Each row is followed by its class.
[   4   58  -72   45  -16   -9  330   33 -277  -15  106   48   66 -118
  396   -4 -277  206  140  -18  293 -317  -37 -176 -274 -121 -133 -117
  242  175  115 -168  -38 -250   -4   50  134  177 -172  108  435 -104
  192] | Gikel
[  97  390  -61  105   64   36 -343  164  557 -119   51 -223   82  142
   37   30  -32 -279  -31   85  -13  -73 -115 -188 -353  -47 -120  160
 -119 -121  -26  -34   72 -159  209 -251 -314 -301 -164  183 -177  205
 -315] | tun
[  65  101  -66   37   18  -54  -37   70  257 -201    9  100   31  114
   89  110  -13  -17  -56  -39  -73  152  -60  168  -84   97   60  -58
   -7 -187 -184   -5  104  128 -111 -207   71  101   83  -75  -73  -94
  -38] | Momol
[ 370 -325  287    4   70  201  255 -272 -327  125  131  -57  -92  118
 -205 -371 -244 -149  391  119  116 -338 -247  103   97   18 -146  166
  -51 -209  -98 -422   88   -7  582 -187  262  149  -51  107 -102   27
  -43] | Dob
[ 203  350  -76  117 -157   39  311  233  -40 -117  115  170 -105 -127
  250 -101 -240  -19    7   61  137 -206  -87  204   33  239  326    3
   62   52 -569 -111   -7 -159  120 -232  214 -118  394 -159 -262  151
  319] | Momol
[ 371  364   38  140   53 -112  317 -123 -323  137  -66 -158   42   11
  -29 -345 -166 -205  -36 -350 -155   93 -126  332 -205 -148  -45  -17
  139   -6 -166 -117 -190  122  -32  285 -195  357  -61 -154 -384 -130
  -97] | Gos
[ 303  323 -113  190  -80  -75   55    6 -135  -19 -202  -57  230    9
  151  -34  100   23  -88  132   16 -357  -44  -43   63  -66   50  -81
   12   94 -229  -13  -94  -26   72  -85 -160 -227  213 -133   -7  117
  -41] | soseb
[ -45   -6  269   -2   71  -44 -267  -18   42   31  -77   14 -134  -71
  148   10  119   67  -93 -124 -134  322   69   62   88   13   44  -68
   62  -75 -104  -65 -109  169  -27  159 -123   21   13   18 -334  -52
  -13] | Gikel
[  77   88  190 -115   56 -416  362  -73 -133  -80 -145  -41   79 -203
  106  177  -43 -136  357  143   53   62  200  154 -216  -41   92 -189
  101  104 -315    9  -37   61  -14 -106 -121 -149  211 -103   32 -162
   73] | zigi
[ 156   -1   78   42  148 -235  -37  -22 -385  231  -27  -99 -175   14
  -60  113  137    9  -10  -21 -187  117  -72  222   64  106  -40 -203
 -115  150 -283  -81  -58   22  130  271 -332    6   68   46 -193   -1
  -11] | Gikel
[  17  -73 -319  -73 -180 -179  697  -74 -373  152 -186  296  -60 -132
  -26   14   40  113  253  314  131 -213  172  215   75   22 -243   33
    3  -73 -275  -84 -288 -166  -73   17  269   94   76 -135  112  -25
  106] | Gikel
[  95  241  -40   50  -30 -269   16  193 -190   33   -2    0  249 -124
  396  -93 -178 -113 -136  -79 -167  122   81    0   52  243  -47   37
  103   99   15  -29  -63  148 -361  268 -133  320 -317    1  -91 -392
  -44] | faka
[ 451  117   21   88  322 -251  255   17 -211  209  -86 -240  339  113
  255  281 -102 -695   90   -2  -63   53  226   63 -282 -457 -182  360
 -171  -17  -22 -236  242  256  -87   76 -256  104 -146 -419  242   -6
  -32] | tun
[-128 -180  106  -73 -161 -228 -159  -61  -59   83    5  146  -38   84
  373   30 -133  -86  -67 -129 -206   74 -103   92 -245  -53   17  147
  -94  -76   20   40  -20   39  -56   -8  -51  -19   -4   88 -155  193
 -115] | zigi
[-161 -215  -81 -156  231 -243   55 -149  -85  157  314  125  147   23
  182  101 -207  208   97 -128   -5 -195 -173  -56  -59 -155 -302   69
  152    7  362  -94 -218 -130  116  145   16   71 -102    9  194  -90
  129] | faka
[-431   79  100 -143  -43   99  276  -47  -77  341 -109 -224 -205 -301
  113   -3  -34 -168  395  134  -44   -1  233 -263 -391   24 -503   87
  108  181  156 -102 -123 -106 -450  406 -256  -32  -38    0  346  100
    5] | zigi
[ -36  -97   -1 -121  174 -520  -14    6 -137   27   23   22 -203   92
  129 -157  -80 -259   88 -392  -42  276 -180   75 -281   31  199  393
   50  249  278 -166 -282  226   68   -1 -102   26  131  210 -316  -26
  -33] | zigi
[ -79  194  -24  -49  -53  -54  -40  258  527  -35  162   29  167  -57
  278  283 -186 -181  192  166 -122 -110  226   60  188   59  130 -368
   -7 -252 -172   62   49 -115  -51 -114  -27 -281  338 -251   87   32
   42] | Dob
[ 153   12   66   51  -72 -103  -54    3 -197   99  -50   53   14  -86
  306  -60  -67   38  -98  -89 -140   -6   -6   38  -75   40  -55   10
   17  -32  -71  -22  -68    7  -51  143 -100   58  -80  -63 -138  -12
   23] | Momol
[ 153  -60  -11  186 -291   76  231   68  390  -80 -109   -3   41  -19
  110  257   74 -134  154  173  -38  -59  220   79   14  166  -17  -16
  -98 -281 -646 -138  -25 -175  -46 -128 -156   -2  345    9  168  -64
  -88] | Momol
[  15   26 -195   57   -4   62  250  -27 -153  141   32   91  244  -31
  213  -96 -154  -72  119   15    1 -293  229  -42 -102 -150 -229   -5
   87  -40   11  -57 -110 -182 -161  197  100  186  -55 -123  284 -129
  -25] | tos
[-153 -189  319 -110  -81  189  129  -79   54  130    7 -113 -221 -429
   29  106   32 -141   65  157 -126  296  233  -18   11  129 -147 -153
   44  -27  139  128   89  209 -286  288 -200  232 -109  104  -10   32
  -38] | fas
[ -66  108   71   20  -97 -137   18  -26  -84   56  -20   99  -19 -115
  299 -129  -59   37  -30  -45  -79   67   93  109  -85   81 -117   51
   72  -34  -60  -69 -143   -1 -235  282   28  125 -114   38 -125   34
  -27] | faka
[ -87  -49  -38 -182  209 -363  149    4 -233  222  118  171  122 -202
  392 -262 -283   83  313  -59 -156  -77  310   -2 -112  139 -271  202
 -144 -155   61 -228 -145 -116  -84  237  137  -73 -199  -57  174   20
  -24] | fas
[  54  131  110  196  -46  317 -281  369   20   58 -176   62 -122   18
  234   67 -281 -254   -2 -317 -118   31   59 -283  -77 -414  142   94
  -35 -139   68 -159  -54 -163  -46   -5 -391  -51  120    5   43   -7
   34] | Dob
[  93  108  -62  -16 -126  -88  276  169 -113  148  -99  -31 -106  -93
   66    5   97 -133   23   31 -121   77   58  205 -160  327 -177  -65
  -98  112 -603 -219  -10  -29 -173  176  -38  192  421 -300 -110  186
  -95] | fas
[-173  162 -212   59 -130   88  312    8  -23  114  204   91  182 -100
  289  -54 -177  155  315  128 -121  -69  -55   81  122  361 -292   89
   73   11 -222   69 -109 -100 -195   68  198 -108   40   97    5 -109
 -244] | tun
[ -93  178   64   65   -6   92 -186  -34  -53  134  -49  -22  -88   29
  129 -273  -20 -166 -100   19 -159  120   41   41  -45   35  -56 -209
   66  123 -191   75   36   28  -85  188  -58   -2  158   92 -178  112
 -156] | Gikel
[ 186  534   91   82  108   52  203 -223   31 -183  -42  -61  179  -48
   30   23  146    4    1 -312  157   14   39   -8 -269 -111  137 -101
  278  -32 -231   55    8 -117    7 -216 -104 -103  305 -203  -91   92
    6] | tos
[ 251   46 -134   71   43  -69 -116  -26 -228  113  102  -69  -22  -20
   63 -268   30  144   52 -243 -100 -146   27  275  118   64  -76  114
  107 -274 -146  -18 -227   67 -412  133  304  170 -155 -123  -92 -369
  160] | fas
[ -49  -84  102   18 -166  -68  -50   15   71   42   -9    8  -60 -144
  170   46  -19   12   70   62 -121   30   87   -3  191   92  -30   -9
   55 -105  -30  -78 -174  -26 -140  203 -104   91  -70   96  -15 -135
   27] | zigi
[-304 -254   93 -138    8   83  -66  128   91   64   24  -83  -91  -61
   38  -86    0  -30  167  -99 -266  278  128  -91   58  173 -182  -36
  -66  113   52 -114  157  222  -36  219 -179  116    7   55  184 -177
  -76] | Dob
[ 165  -48  -99  -42   56  -21   51  -18  -24    5   21   17  176 -166
  -14   26 -107    2   19   -9  -67   31  187  134 -111  -10 -144  -67
  -94 -173  -60   24  -20  -78 -194   45  -51  185  -52 -192   37 -253
  -73] | Dob
[ 210  235 -135   40   88 -172  413 -105 -264   90  -35   92  166 -142
  135  -55 -167  210  128  163  103 -199  211   61 -181   -9 -245  -46
   78   54  -63 -158  -93 -229  -15  347  201  178 -243 -152  281  124
  133] | faka
[ 132  262  -55  104  -22   52  207  137  157   41 -149 -111   54   18
  122   -8  -70  -96  102   94  -32 -100   20   44 -129  -19   -6 -139
  -50  -99 -425  -53   13 -169   81 -111 -155 -132  303  -76   18  126
  -69] | Gos
[ 151  135 -100   12   58 -179 -123  -54  114 -135 -188 -169  -95  -81
 -119  253  187  -15   34   62   68  -78   48 -231  -47 -131   85 -128
  -68   99 -199  -65 -106 -232  -23 -105 -167 -315  420  -41   41   40
   -3] | zigi
[ -11   -2   23   45  -31   36 -101    0 -183   93   34  -15  -27  -61
  365 -102   33   -3 -198 -284  -46   78 -106 -121  -26   42  -43   34
   17    0  197  -32  -87 -165  -99  189 -123   52  -32  124  -72  -31
   64] | zigi
[  34  149  103   81   38   75 -175  103  190   42 -100    8 -206  -14
  123  251   73  308  157 -131  -91  -60 -253  -79 -202  -27  162 -139
   96  -69 -390   54   13 -135   46 -283  -57 -192  220  124   27  300
  176] | tos
[ 197   53   13   27  154    5  176 -155 -236  120  -94  -38  127   26
  -78    6  -10   20   43    3  -31   -6  -69   63 -226 -126 -279  -23
  174   -5   94  -59  -37   87  -66  113  -42  312 -219 -183   76 -221
    5] | Gos
[  18  -48  113   10 -100  -61   94   -6  -46   64    4   57   34  -82
  224  -83  -31  -84  -73  -42 -121   33   29   64  -44   93 -111  159
   40 -124  -82  -80 -153   29 -133   86  -19  183  -22    6 -128  -55
   11] | soseb
[ -55   60  -38   52 -174  164  155   13  279  124   51 -158 -121  -58
  -60  172   45 -263  181 -109  -11  231  117 -168   61    6   16  -67
   26   46 -150  -88  -20 -183  -86  -55 -243  -97  444  170  218  -13
 -115] | tun
[  35    1  148  -42  -31   14 -146 -101  -60  159   -3   86  -10  -97
  140   23  -67   55  -13  -16 -175   85  125   12  119  -45   33 -193
   71  -24   -9   63   15    5   35  164  -95   -4   41  -93 -124   89
   41] | Gikel
[ -12   13 -156   43   46   85  240   89 -253  220 -129 -143  366  -25
  230   10   50 -102   -7   87  -96 -263  -17 -237  -66  -98 -263   -8
  155  101  -15  -65 -144 -123 -308  315  -45  374   94  -93  377 -313
   82] | Momol
[  28   47   88  -16  107   17 -221   -3 -189  129   83   12  -31  -92
   68  -94  -30  125 -150 -330  -29  182  -63 -121  -17   25   31  -64
   -9  109  106  -85 -117  -69   57  116  -43   85 -101   89 -191   40
   43] | fas
[ 602  567  663  439  481 -397  500 -595   19  -50   71   60  371  285
  293  -85  143 -255 -247 -450   95 -150   83  288   21 -651  374 -358
  331 -496  137 -192 -183 -490  649  146 -166 -180 -122  361 -559 -122
  206] | soseb
[  57    0  140   23  -63   59 -204  -85  -53   14   15  228 -138 -197
  165   15   -4   90  -57 -145  -29   54   71 -215  -34  124   51   16
   31  -73  -43 -121 -127  -29  -99  158   73   25   -4  223 -311  -51
  -47] | soseb
[  -6   -6  210  -44   -9 -182 -125  -61   -6   46  -22  -20  -62   44
  116  -34    4  -32 -128 -192 -137   90  -77  -51  -85   22   85    3
  -79    5  128   -2  -69    9  210  101 -218 -163   57  137 -212  247
    3] | Gikel
[  43  151   75  -43    6  -85  -34  129   57  128   99 -126 -165 -158
  156 -120 -194 -276  -32 -171 -181  176   82   42 -117   79  -57 -163
   20   19    1  -43  -29  143  -72    8 -252   62  -79  -81 -213  -21
  -64] | faka
[  44  119  130   49  -53 -104  -79    6 -301  172 -130   -7  -55 -116
  228 -118 -163   48    9 -118  -76   56   69 -186  125 -152  -41  -20
   63   47   41 -164 -304 -192  -29  278 -125    7  -25  159   34   20
  144] | zigi
[ 200  410  -42  133  -88 -114  270  -79   88  106 -112  -32  183 -185
  134  308   31 -321  123   49  -59   16  195  -42 -319 -430   45 -298
   90   46 -353  165  147 -324 -112  -17 -381 -230  350  -28  243  144
 -244] | fas
[  52  -86  -45   88  -10   97  169    2 -198    5  -87   97  -10  -61
   70    3  -86   87  110  174   38 -146   92  -11  -22  -66 -211  -18
   78  -32 -172  -69  -61  -12   37  -13   72  154 -199 -133  202  -66
  -35] | soseb
[ 108  177  -66   29  254 -154  116  137 -111   86 -112   40  138   48
  266  -74  -43 -216   62 -124 -159  -12   75    5 -347 -148 -190   78
   30 -107  -72 -131  -51  -67 -108   92  -44  154   -7  -30  -17 -155
  -88] | Dob
[ 331  292  -22  183    2  -47  136  112  102 -109   76  -47   77  -74
  182   68  -90    1   -7 -169  177  -99  -41   12 -245   59  158 -101
   -3  -13 -251  -67    0 -381  165  -61 -104 -147  123   67 -101   55
   -5] | fas
[  63  341  162  146   77  -39   71  113  237 -282   42   58   -8   -6
  274   76   66  171 -128 -167  202  -13  -33   35 -114  185  212 -194
  150 -135 -235   16    2 -232   90 -201   -5 -130  116  119  -74  121
  199] | soseb
[-101  141 -271   31  -95  154  -27  168  131  117 -103   99  -14   34
  -62  136   51  238  -35  255   -6  -66   95  -90   85  -62 -212 -309
  178   17 -120  -76  -10 -220 -330   47  127  246   76 -110  438 -158
  121] | tos
[  63  172  -25   17  -39  -75  309    9  190  -44   99  -14  119  -69
  174  148  -83  -94   64   31    5  -82   50   75  -69  151   16  -70
  -23 -102 -151  -45   38  -93  -49  -40  -41   -7  155  -68    6   41
   18] | Gos
[ 304  172 -291  151 -129  -73  394  213  255   28   37  -45   75 -142
  113  342  -90 -238  132   15   28 -169  182  133  106   26   61 -277
 -164 -106 -461 -135  -27 -382 -125   19 -248   47  423 -190   90  -36
    9] | Gos
[  11   55  227   60  -87  -61   73 -159  -82  239   34  -24 -247  -77
  157   68 -247 -112  108 -235 -150  227 -195 -108 -253  -70   37   15
  204  237   21 -118 -198  -91   81   58 -102  125  164   56   28  448
    9] | tos
[ -11   53  -60 -104    1 -178  363   29 -103  -18  -30  -96  237 -167
  276  113 -189   -1  122  211  101 -307  160 -150 -324   54 -244  128
   30  -87   61  -98  -74 -113 -130    1 -114  232 -280  -12  286 -115
  -31] | Dob
[ -47   81 -221  -79  -69 -257  545   78 -235   82 -123  -69  482  -55
   97  -40 -251  -87 -127  336  -52   40  160 -160 -107   53 -424  -41
  -11  214  226  -80 -104 -284  -16  343 -186  416 -268  -29  502 -253
  -74] | Dob
[  62   78  124   68 -157  -33    7  -41  -64  154  -25  117   55   52
  163  -38  -95  -88  -89   -5 -178  -40 -119  -53  -28  -39 -129   87
   45 -167 -147 -165 -140 -100   27  166 -104  116   24   71   54   88
   63] | soseb
[ 161  139  178  172 -133   99  -23  122  355  -77   61  -22   74  -61
  180  247   21 -115   -1 -296  -93   10  103  -20 -120   79   57  -55
  -28 -170 -190   43  283  -70 -271   25 -208  -85    2  -81   42  -45
   27] | soseb
[ -25  206   -8   24   53  -10 -142   36  171  -87 -198    3   27  -29
   28  115  -24  -85  122  -40  -30  -76  298  -65 -114 -240  152 -283
  -89  -75 -247   29  -29 -137 -183  -88 -100 -193  349 -138   77  138
  -12] | tos
[ 359  404  -33  158 -105   56  228   40   61  -59   61  -27  173   -8
   51  -22  -45   66 -141   13   83 -139  -49  204 -208    4  -11   44
  129  -86 -304    0  -20  -91  164 -106  -78  -21   37 -153  -39   83
  181] | Momol
[ 174  173  -97  -96  189 -329  325   85    0   87  -95 -131  157  154
  -47  178  -67  258  118  -30   26 -247 -302  222 -159   56 -147 -537
  -97 -115 -497 -181 -187 -293  298 -298 -263  110  393 -157  193  251
  220] | faka
[  -2  374 -302  204   11  -24  403  282   37  215  116 -421  225   86
  285  210 -228 -365  -68 -154 -247  183  -47  -40 -216 -246  -98  -94
  -80  189   -3  140  355 -296 -218  377 -470   -1  -76  -99  512  -96
 -253] | Gos
[  45  430  -76  218  194 -237  339   46  -91  -65 -171 -154  283   34
  282  157  -73 -482  144   96  140 -326  284 -275 -497 -283 -178  -79
  197  297 -262  -85  103 -187 -330  119 -370  103   29  226  210 -385
 -310] | Momol
[  82   67 -110   22 -174  -74  213  185 -313  219   24  182  -70 -223
  386 -163 -241  -61   24  -16  -49 -145  -54   85   26  131 -128  -51
  102   57 -237  -60 -347 -352  132  126  -93  107   99 -177  -42  177
  373] | fas
[-168  239  238   40  101 -116   98  -43   -8   84  -74   48  -73   64
  163  -37  -30  128 -102  -47 -187   66   -1   -2 -220   43 -269  -68
  195  -37 -230 -169 -218   13  144  266 -189  121   20   82  -57  189
  -24] | Dob
[-123  575  249   53  369  549 -435  209 -274 -268 -345 -242 -119  149
 -238 -663  237 -110 -182  -90  238  729   27 -193 -759 -167 -324  206
  462  477 -309  104  290  518   -4 -344  452  249 -404  -67  138   65
   32] | Gikel
[ 471  499  -93  141  335 -346  294 -218 -495  136  -81    6  275 -319
  225 -120   -4  104  181  -15  -42 -248  196  179  -58  -44  -88 -441
  -13   20 -221   80 -160 -458 -167  366  -22 -106  -29   70 -334 -134
 -114] | faka
[ 107  185  179   86  -52   31  107  188  197   96  -16   35   42  106
  119  246   25   -8  159 -115 -142 -212 -212    0 -141   75   55   23
  -50 -233 -555 -220 -150 -320  180 -252 -163 -237  525  -11 -191  166
   88] | soseb
[  29  267   -2   23    7 -255   43  158  298  -17   43 -177  -10   23
  117  258   74  -14   36  -63  -87   25  -95   57 -118   80   94 -228
   97   42 -265   50   85 -153 -115  -13 -203 -159  282    4   44    2
   16] | faka
[ 169   56 -228   80   31  104  -92  -13   51 -152    2  142  -50   96
  -92  -38  225  -70  107  -33  267 -125  210  101  149  -34   62 -143
  -48 -108 -371   75   36  103  284 -264   85 -409  275  -14 -155  -46
 -117] | Gos
[-250  233  -93  -13 -191   46  505   52 -123  -44  -18  101   76  -93
  130 -128 -196    8  -66  204  138   -7  261 -170  -81   98 -291  139
  333  116  -32  -32  -69 -128 -194  230  112  330 -160  -37  535  -62
  185] | tos
[  -7   59  -47   59  191  189  123    9  -54  156  -45  -39   51   -5
  -64 -153  -53  -64  133  187 -143 -132  168   -4 -114   51 -428 -118
   42 -101  -76  -54  -54   80 -130  110   32  136  -40 -123  209  -93
 -224] | Gos
[ 347  171   21  197   13 -317  486 -160  -62   -1 -121  120  318   53
  358  123   39 -342  109  -40  132 -463   66  202 -345 -335  102   -2
  -29 -172 -269  -38 -111 -243  217  -63 -129 -300  186 -162  -78  132
   84] | tos
[  56  102   28   -4  108 -257 -161   41 -106   42   27   36   95  119
  334  -33 -130  -71  -93  -62  -92 -208  -55   34 -156 -177   69   82
  -16  -44  -49  -55  -51 -138   72   70  -49    2   41   27  -11  225
  158] | faka
[ -68  -23  233  -40  -62 -141 -158  -84  102  -21   46  110   33  -27
  203   40  -72  -37  -64 -119 -123  121    4   -8   -5  -14   56   17
   36 -172  179  -72 -159   -3   15   -7 -123  -10  -72   76 -241  -45
  -64] | faka
[ -59   58   25  -45  -36 -203    5  -41 -127  151   57  129  199   34
  386 -119 -198  101 -143  -36 -264  -44  -72  132 -230  151 -237   56
  -29    5 -100  -44  -85   15  -83  225   45  220  -29   10 -151  188
 -120] | Dob
[  23 -323 -128  -76  -60 -135  237   15 -267  198 -165  122  147 -129
   -9  218  -48  -76  129  263 -106 -136   36   17   30   33 -333  -74
  114  -14  107   80 -100  234 -515  110  139  329  -44 -396  324 -363
 -158] | Dob
[ 158  -17  402   34   33   34  -88 -131   48  -65   57  -83 -193 -152
 -107   99   51   61   -8 -285   -2  122 -173  -40 -101  123  147  -77
   55  -24  -76   -5  -17  -23   66  -40 -127   72  -67  272 -333    8
  190] | tun
[  53  387 -254  -89  109 -198  562   40    4  185  193   70  237   77
  314   45 -663 -238   71  191 -241  108   41  444   10  183 -165 -384
  -45 -147 -178    0  -30 -137  -18   -3 -171  412  200 -211 -135  138
 -130] | zigi
[-379 -395   88 -430  156 -631 -382  -71 -597  207 -125  -14  432 -248
  415  140  -59 -104 -158  512 -296  269  350 -261  237   39 -390  -22
  -59  362  435   60 -113  339 -120  477 -389  158 -306 -478  564 -102
   20] | Momol
